Here is a tiny trained network, its code and every weight. The questions are about switching its units off for an input and a target symbol, where a switched-off unit gives its printed mean instead of its output.

import numpy as np


def w(rows, s, z=0):
    codes = np.array(rows[::2]) - 128.0
    scale = np.full(codes.shape[1], s)
    scale[-1] = z or s
    return codes * scale


def f(y):
    return np.maximum(y, 0)


def softmax(a):
    e = np.exp(a - a.max(-1, keepdims=True))
    return e / e.sum(-1, keepdims=True)


def log_softmax(a):
    a = a - a.max(-1, keepdims=True)
    return a - np.log(np.exp(a).sum(-1, keepdims=True))


def net(x, mask):
    ids = ['δεζλμπτφψω'.index(c) for c in x.split()]
    T = len(ids)
    res = E[ids] + P[:T]
    u = 0
    for l in range(2):
        r = res
        for j in range(2):
            rows = slice(2 * j, 2 * j + 2)
            q, k, v = (r @ M[l][rows].T for M in (Q, K, V))
            z = softmax(np.where(np.tri(T) > 0, q @ k.T / 2**0.5, -1e9)) @ v
            o = O[l][rows]
            res = res + np.where(mask[u + j], z, o[:, -1]) @ o[:, :-1]
        u += 2
        y = f(res @ A[l][:, :-1].T + A[l][:, -1])
        res = res + np.where(mask[u : u + 12], y, B[l][:, -1]) @ B[l][:, :-1]
        u += 12
    return log_softmax(res[-1] @ U[:, :-1].T + U[:, -1])


Q, K, V, O, A, B = {}, {}, {}, {}, {}, {}
E = w([
[150,100,180,108,135],'δ',
[137,153,200,128,188],'ε',
[150,111,133,66,111],'ζ',
[109,201,154,40,195],'λ',
[113,101,125,83,175],'μ',
[150,154,208,103,126],'π',
[150,139,145,109,180],'τ',
[63,109,170,73,172],'φ',
[149,188,104,97,225],'ψ',
[106,178,48,2,137],'ω',
],0.0079)
P = w([
[222,48,124,91,229],'0',
[152,91,220,61,186],'1',
[148,102,200,69,168],'2',
[146,132,199,106,152],'3',
[99,137,175,90,152],'4',
[70,137,158,100,143],'5',
[66,173,138,118,152],'6',
[43,166,115,120,144],'7',
[1,131,83,102,138],'8',
],0.0049)
Q[0] = w([
[131,135,102,227,100],'0.h0',
[140,162,63,154,83],'0.h0',
[95,85,81,232,56],'0.h1',
[53,88,189,1,229],'0.h1',
],0.024)
K[0] = w([
[168,77,198,66,36],'0.h0',
[174,82,151,107,157],'0.h0',
[234,90,144,131,217],'0.h1',
[92,230,29,253,41],'0.h1',
],0.019)
V[0] = w([
[172,62,132,141,50],'0.h0',
[206,198,92,190,164],'0.h0',
[138,212,122,30,69],'0.h1',
[118,122,6,79,146],'0.h1',
],0.015)
O[0] = w([
[193,58,164,52,133,33],'0.h0',
[176,95,101,255,109,112],'0.h0',
[144,160,196,131,10,254],'0.h1',
[231,196,75,93,86,227],'0.h1',
],0.0095,0.0097)
A[0] = w([
[36,148,50,92,99,193],'0.n0',
[164,129,125,117,99,89],'0.n1',
[148,90,168,172,59,127],'0.n2',
[15,170,119,163,166,253],'0.n3',
[118,34,92,154,168,109],'0.n4',
[169,124,179,121,76,85],'0.n5',
[2,118,100,66,112,175],'0.n6',
[246,96,120,119,156,116],'0.n7',
[113,151,62,154,190,189],'0.n8',
[126,138,141,212,116,117],'0.n9',
[165,116,110,123,50,109],'0.n10',
[78,147,125,145,110,250],'0.n11',
],0.0081,0.002)
B[0] = w([
[172,15,199,131,156,206],'0.n0',
[65,171,125,170,124,198],'0.n1',
[185,185,109,119,101,169],'0.n2',
[227,70,159,129,21,190],'0.n3',
[138,197,220,164,255,136],'0.n4',
[144,181,89,112,175,231],'0.n5',
[202,224,145,105,182,165],'0.n6',
[50,101,140,26,125,147],'0.n7',
[229,61,84,142,133,149],'0.n8',
[73,130,79,140,59,158],'0.n9',
[79,204,146,188,198,254],'0.n10',
[183,134,172,127,129,200],'0.n11',
],0.0098,0.0074)
Q[1] = w([
[251,176,116,120,123],'1.h0',
[254,199,195,115,188],'1.h0',
[121,183,98,216,89],'1.h1',
[239,173,227,220,237],'1.h1',
],0.0092)
K[1] = w([
[168,113,67,87,254],'1.h0',
[86,90,51,124,162],'1.h0',
[54,91,101,197,233],'1.h1',
[231,172,16,12,246],'1.h1',
],0.0096)
V[1] = w([
[44,94,118,60,165],'1.h0',
[138,181,129,100,21],'1.h0',
[44,140,251,168,129],'1.h1',
[163,132,166,210,86],'1.h1',
],0.013)
O[1] = w([
[40,168,154,106,56,137],'1.h0',
[213,167,79,73,91,20],'1.h0',
[163,160,254,168,39,2],'1.h1',
[197,133,144,219,167,12],'1.h1',
],0.009,0.0069)
A[1] = w([
[140,140,74,124,67,74],'1.n0',
[47,150,119,67,79,5],'1.n1',
[32,89,80,117,108,72],'1.n2',
[102,165,130,178,179,126],'1.n3',
[65,122,118,116,13,42],'1.n4',
[142,109,51,95,181,130],'1.n5',
[165,79,168,49,201,205],'1.n6',
[163,182,129,185,154,174],'1.n7',
[132,159,177,196,171,8],'1.n8',
[73,184,106,118,107,175],'1.n9',
[255,149,109,86,115,73],'1.n10',
[60,176,105,172,122,209],'1.n11',
],0.0068,0.0033)
B[1] = w([
[205,132,188,132,175,187],'1.n0',
[84,201,61,254,158,231],'1.n1',
[151,118,18,202,128,193],'1.n2',
[118,136,97,87,208,194],'1.n3',
[234,158,121,189,214,201],'1.n4',
[220,142,195,132,3,204],'1.n5',
[59,100,227,66,108,166],'1.n6',
[135,100,83,12,137,213],'1.n7',
[187,196,163,182,213,192],'1.n8',
[136,163,162,34,146,253],'1.n9',
[9,169,101,248,50,250],'1.n10',
[110,47,181,32,116,233],'1.n11',
],0.0077,0.011)
U = w([
[73,106,163,198,137,64],'δ',
[172,99,134,169,206,3],'ε',
[147,169,108,104,194,126],'ζ',
[142,64,74,253,133,200],'λ',
[68,85,59,166,164,47],'μ',
[152,75,199,91,120,143],'π',
[74,65,124,117,153,113],'τ',
[107,51,139,72,135,218],'φ',
[160,45,84,111,158,238],'ψ',
[132,115,121,133,69,110],'ω',
],0.0041,0.0034)

Each question gives the input, a string of symbols that net reads in full, and the target symbol t.
The units are the heads (2 rows each of Q, K, V and O) and the neurons (one row each of A and B). Each row of codes is followed by its name. A weight is (code - 128) times the scale printed after its matrix; where a second scale follows, it is the last column's (O, A, B and U).
mask holds one flag per unit, layer by layer, with each layer's heads first. A switched-off unit (its flag False) gives its mean, the last column of its rows in O or B, instead of its output. The means were averaged over made-up inputs and are rounded, as every weight is.
A unit's drop is (log p(t) with every unit on - log p(t) with that unit switched off) / (log p(t) with every unit on - log p(t) with every unit switched off).
The circuit of an input: a set's keep is (log p(t) with only the set's units on - log p(t) with every unit switched off) / (log p(t) with every unit on - log p(t) with every unit switched off). Starting from the 12 units with the biggest drops (on a tie, the unit counted first), units are removed one at a time, each time the one whose removal leaves the highest keep (on an exact tie, the one counted first), for as long as the keep stays at least 0.8.
units of the circuit, in order: the units of the circuit, biggest drop first
most important unit: the unit with the biggest drop
k most important neurons: the k neurons with the biggest drops, biggest first
top k neurons in layer l: the k neurons of layer l with the biggest drops, biggest first
which heads matter: for each layer, one digit per head in row order, 1 if its drop is at least 0.15 and else 0, layers parted by /
input λ ψ φ, target λ: which heads matter : 10 / 11
input δ ω ζ λ φ ψ δ π δ, target δ: which heads matter : 11 / 11
input ω λ π ω μ, target ω: units of the circuit, in order : (1.h0; 1.n10; 0.h1; 1.n5)
input ω λ ε φ τ ε φ μ ψ, target ω: which heads matter : 11 / 10
input ε ζ ω ω ω ε ε δ π, target ε: most important unit : 0.h1
input δ ω λ ψ δ δ φ λ, target δ: units of the circuit, in order : (0.h1; 1.h0; 1.h1)
input π ω ω φ φ ω ψ π, target π: units of the circuit, in order : (0.h1; 1.h1; 1.n1)
input ω π ψ ε δ, target λ: which heads matter : 11 / 10
input λ ψ τ τ, target λ: units of the circuit, in order : (1.n10; 1.h0; 1.h1)
input δ ω φ ε ε ω λ ω, target δ: units of the circuit, in order : (1.h0; 0.h1; 0.n4; 1.h1)
input μ δ ε δ δ ζ, target μ: 4 most important neurons : (0.n7; 1.n1; 1.n2; 0.n3)
input π δ φ, target π: which heads matter : 11 / 01
input μ π φ ω, target μ: 2 most important neurons : (1.n1; 1.n2)
input ε ψ δ ζ δ, target ε: units of the circuit, in order : (1.h1; 1.h0)
input δ ψ φ ω ζ μ, target δ: units of the circuit, in order : (0.h1; 1.h0; 0.n4; 1.h1)
input δ ψ μ ψ ψ ω δ ε φ, target δ: units of the circuit, in order : (0.h1; 1.h0; 0.n4; 1.h1)
input ω λ ε ψ, target λ: units of the circuit, in order : (1.h0; 1.n10)
input δ ψ δ ω τ, target δ: most important unit : 0.h0
input ζ ω μ μ ω ζ, target ζ: 3 most important neurons : (0.n7; 1.n4; 1.n9)
input δ ε λ δ ω ψ, target δ: units of the circuit, in order : (1.h0; 0.h1; 1.h1)
input λ ψ ε ζ, target λ: units of the circuit, in order : (1.h0; 1.n10; 1.h1)
input δ δ ω μ ψ δ φ φ, target π: top neuron in layer 1 : (1.n10)
input λ ω π δ λ π ζ, target λ: units of the circuit, in order : (1.n10; 1.h0)
input ω φ ω ε φ, target ω: units of the circuit, in order : (1.h0; 1.n10; 0.h1; 1.n5)
input ω ω μ ε δ ε ψ π, target λ: 2 most important neurons : (1.n10; 1.n9)
input ε ψ ω π ω ω μ, target ε: top 3 neurons in layer 0 : (0.n4; 0.n3; 0.n8)
input μ δ δ ω ψ μ ψ, target μ: top 2 neurons in layer 1 : (1.n2; 1.n1)
input δ φ ω ε π δ μ, target δ: units of the circuit, in order : (0.h1; 1.h0; 1.h1)
